Here is a tiny trained network, its code and every weight. The questions are about switching its units off for an input and a class, where a switched-off unit gives its printed mean instead of its output.

import numpy as np


def w(rows, s, z=0):
    codes = np.array(rows[::2]) - 128.0
    scale = np.full(codes.shape[1], s)
    scale[-1] = z or s
    return codes * scale


def norm(h):
    return h / np.sqrt((h * h).mean(-1, keepdims=True) + 1e-5)


def f(y):
    return np.maximum(y, 0)


def log_softmax(a):
    a = a - a.max(-1, keepdims=True)
    return a - np.log(np.exp(a).sum(-1, keepdims=True))


def net(x, mask):
    res = np.array(x, float).reshape(1, 8) / 4 @ E
    u = 0
    for l in range(4):
        y = f(norm(res) @ A[l][:, :-1].T + A[l][:, -1])
        res = res + np.where(mask[u : u + 8], y, B[l][:, -1]) @ B[l][:, :-1]
        u += 8
    return log_softmax(norm(res)[-1] @ U[:, :-1].T + U[:, -1])


A, B = {}, {}
E = w([
[127,130,129,127,126],'x0',
[204,145,149,164,134],'x1',
[195,128,78,32,81],'x2',
[129,40,228,112,55],'x3',
[128,127,127,130,127],'x4',
[128,126,128,125,128],'x5',
[132,77,82,169,95],'x6',
[97,229,131,160,3],'x7',
],0.004)
A[0] = w([
[184,89,163,131,198,147],'0.n0',
[87,107,242,57,96,32],'0.n1',
[78,128,186,213,160,2],'0.n2',
[89,41,60,155,78,93],'0.n3',
[2,157,160,12,155,113],'0.n4',
[161,139,126,54,120,113],'0.n5',
[147,77,62,194,94,113],'0.n6',
[242,206,227,130,167,122],'0.n7',
],0.0064,0.0047)
B[0] = w([
[71,108,145,95,148,253],'0.n0',
[215,126,189,183,138,189],'0.n1',
[27,154,161,210,154,165],'0.n2',
[195,146,120,194,153,194],'0.n3',
[117,37,20,218,61,215],'0.n4',
[144,122,131,100,126,174],'0.n5',
[128,72,83,170,107,181],'0.n6',
[91,27,1,206,61,225],'0.n7',
],0.0086,0.0035)
A[1] = w([
[75,173,39,126,155,31],'1.n0',
[66,188,53,75,165,22],'1.n1',
[65,133,246,142,125,174],'1.n2',
[112,215,78,120,191,15],'1.n3',
[126,115,157,66,221,112],'1.n4',
[140,112,75,175,143,83],'1.n5',
[135,109,254,88,79,59],'1.n6',
[132,216,173,156,67,5],'1.n7',
],0.0065,0.0033)
B[1] = w([
[200,117,195,174,134,195],'1.n0',
[230,116,145,196,129,158],'1.n1',
[108,180,89,162,196,221],'1.n2',
[222,132,202,172,143,147],'1.n3',
[100,103,170,110,190,173],'1.n4',
[114,116,159,126,100,251],'1.n5',
[255,172,164,179,162,165],'1.n6',
[57,138,166,90,149,150],'1.n7',
],0.0076,0.0027)
A[2] = w([
[118,189,167,125,68,27],'2.n0',
[182,137,113,2,104,117],'2.n1',
[202,128,111,17,64,31],'2.n2',
[57,69,112,162,116,181],'2.n3',
[100,87,217,146,116,164],'2.n4',
[113,190,148,132,41,5],'2.n5',
[129,86,113,208,145,72],'2.n6',
[93,228,149,158,52,130],'2.n7',
],0.0084,0.0021)
B[2] = w([
[122,24,168,103,227,142],'2.n0',
[29,227,142,215,127,147],'2.n1',
[19,240,88,238,175,154],'2.n2',
[128,177,99,76,48,253],'2.n3',
[173,176,85,124,163,191],'2.n4',
[141,3,155,45,200,152],'2.n5',
[178,168,90,77,72,253],'2.n6',
[106,20,173,40,169,175],'2.n7',
],0.0069,0.0067)
A[3] = w([
[102,142,210,46,81,114],'3.n0',
[117,108,97,131,177,7],'3.n1',
[60,253,163,130,154,132],'3.n2',
[198,182,183,150,127,74],'3.n3',
[147,88,62,147,61,100],'3.n4',
[104,116,52,36,186,124],'3.n5',
[115,84,169,27,229,100],'3.n6',
[255,188,176,138,133,129],'3.n7',
],0.0067,0.014)
B[3] = w([
[159,55,111,92,172,141],'3.n0',
[109,193,155,123,1,128],'3.n1',
[69,241,115,93,162,168],'3.n2',
[123,165,237,47,133,133],'3.n3',
[185,125,110,68,25,254],'3.n4',
[88,77,217,84,81,208],'3.n5',
[44,147,230,9,63,180],'3.n6',
[245,189,212,116,193,199],'3.n7',
],0.007,0.0038)
U = w([
[131,49,67,150,65,96],'0',
[67,66,233,3,184,60],'1',
[158,99,90,144,87,146],'2',
[247,176,207,170,196,23],'3',
[8,232,131,185,162,42],'4',
[125,163,160,78,116,255],'5',
],0.012,0.0059)

Each question gives the input, the list of numbers given to net, and the class t.
The units are the neurons (one row each of A and B). Each row of codes is followed by its name. A weight is (code - 128) times the scale printed after its matrix; where a second scale follows, it is the last column's (A, B and U).
mask holds one flag per neuron, layer by layer. A switched-off neuron (its flag False) gives its mean, the last column of its row in B, instead of its output. The means were averaged over made-up inputs and are rounded, as every weight is.
A unit's drop is (log p(t) with every unit on - log p(t) with that unit switched off) / (log p(t) with every unit on - log p(t) with every unit switched off).
The circuit of an input: a set's keep is (log p(t) with only the set's units on - log p(t) with every unit switched off) / (log p(t) with every unit on - log p(t) with every unit switched off). Starting from the 12 units with the biggest drops (on a tie, the unit counted first), units are removed one at a time, each time the one whose removal leaves the highest keep (on an exact tie, the one counted first), for as long as the keep stays at least 0.8.
circuit, biggest first: the units of the circuit, biggest drop first
unit that matters most: the unit with the biggest drop
k most important neurons: the k neurons with the biggest drops, biggest first
k most important neurons of layer l: the k neurons of layer l with the biggest drops, biggest first
input [4,-7,-2,-1,-6,4,-6,8], class 1: circuit, biggest first => [2.n7]
input [5,-2,4,8,-2,-3,-5,-6], class 3: circuit, biggest first => [0.n1 1.n6 3.n7]
input [5,-5,7,-6,-2,4,-4,3], class 4: 4 most important neurons of layer 0 => [0.n7 0.n2 0.n5 0.n3]
input [-3,5,6,4,1,-7,4,3], class 4: 4 most important neurons of layer 2 => [2.n2 2.n1 2.n6 2.n7]
input [2,2,7,-8,-1,-4,6,5], class 3: 2 most important neurons of layer 0 => [0.n7 0.n4]
input [-6,6,-6,-1,7,7,5,-8], class 1: 2 most important neurons => [0.n0 0.n4]
input [-6,-3,-2,-1,-2,3,-1,5], class 1: 2 most important neurons => [0.n7 2.n7]
input [-7,6,1,1,1,7,3,8], class 1: circuit, biggest first => [0.n4 2.n7 2.n5]
input [-7,4,-7,4,5,-2,-5,-2], class 4: circuit, biggest first => [0.n2 1.n2]
input [6,-4,6,7,4,-2,5,3], class 3: 4 most important neurons => [0.n7 1.n6 0.n4 0.n1]
input [6,3,7,8,-3,8,-6,6], class 3: 2 most important neurons => [0.n1 1.n6]
input [-6,-3,8,6,-8,-6,5,-4], class 4: 2 most important neurons => [2.n2 0.n7]
input [-7,0,8,2,-7,0,3,6], class 4: 2 most important neurons => [2.n2 2.n1]
input [6,2,-4,-2,-1,-1,-5,-4], class 2: circuit, biggest first => [0.n7]
input [-6,4,7,3,-4,-7,-7,8], class 1: 2 most important neurons => [2.n5 2.n7]
input [-6,4,-7,3,1,7,3,5], class 4: 3 most important neurons => [0.n2 1.n2 0.n4]
input [-6,-1,-6,-7,-7,-4,-1,-7], class 1: 2 most important neurons => [1.n4 3.n6]
input [-7,-4,3,3,-1,-6,-7,-5], class 2: 2 most important neurons of layer 0 => [0.n4 0.n1]
input [1,-4,2,0,-5,-2,6,-7], class 1: 2 most important neurons => [0.n7 0.n4]
input [-4,-5,-8,0,-3,4,4,-4], class 4: unit that matters most => 0.n2
input [-8,-1,-7,8,8,-6,1,6], class 3: 2 most important neurons => [1.n6 0.n1]
input [2,3,-8,-7,-7,-1,2,-8], class 1: 2 most important neurons of layer 3 => [3.n6 3.n5]
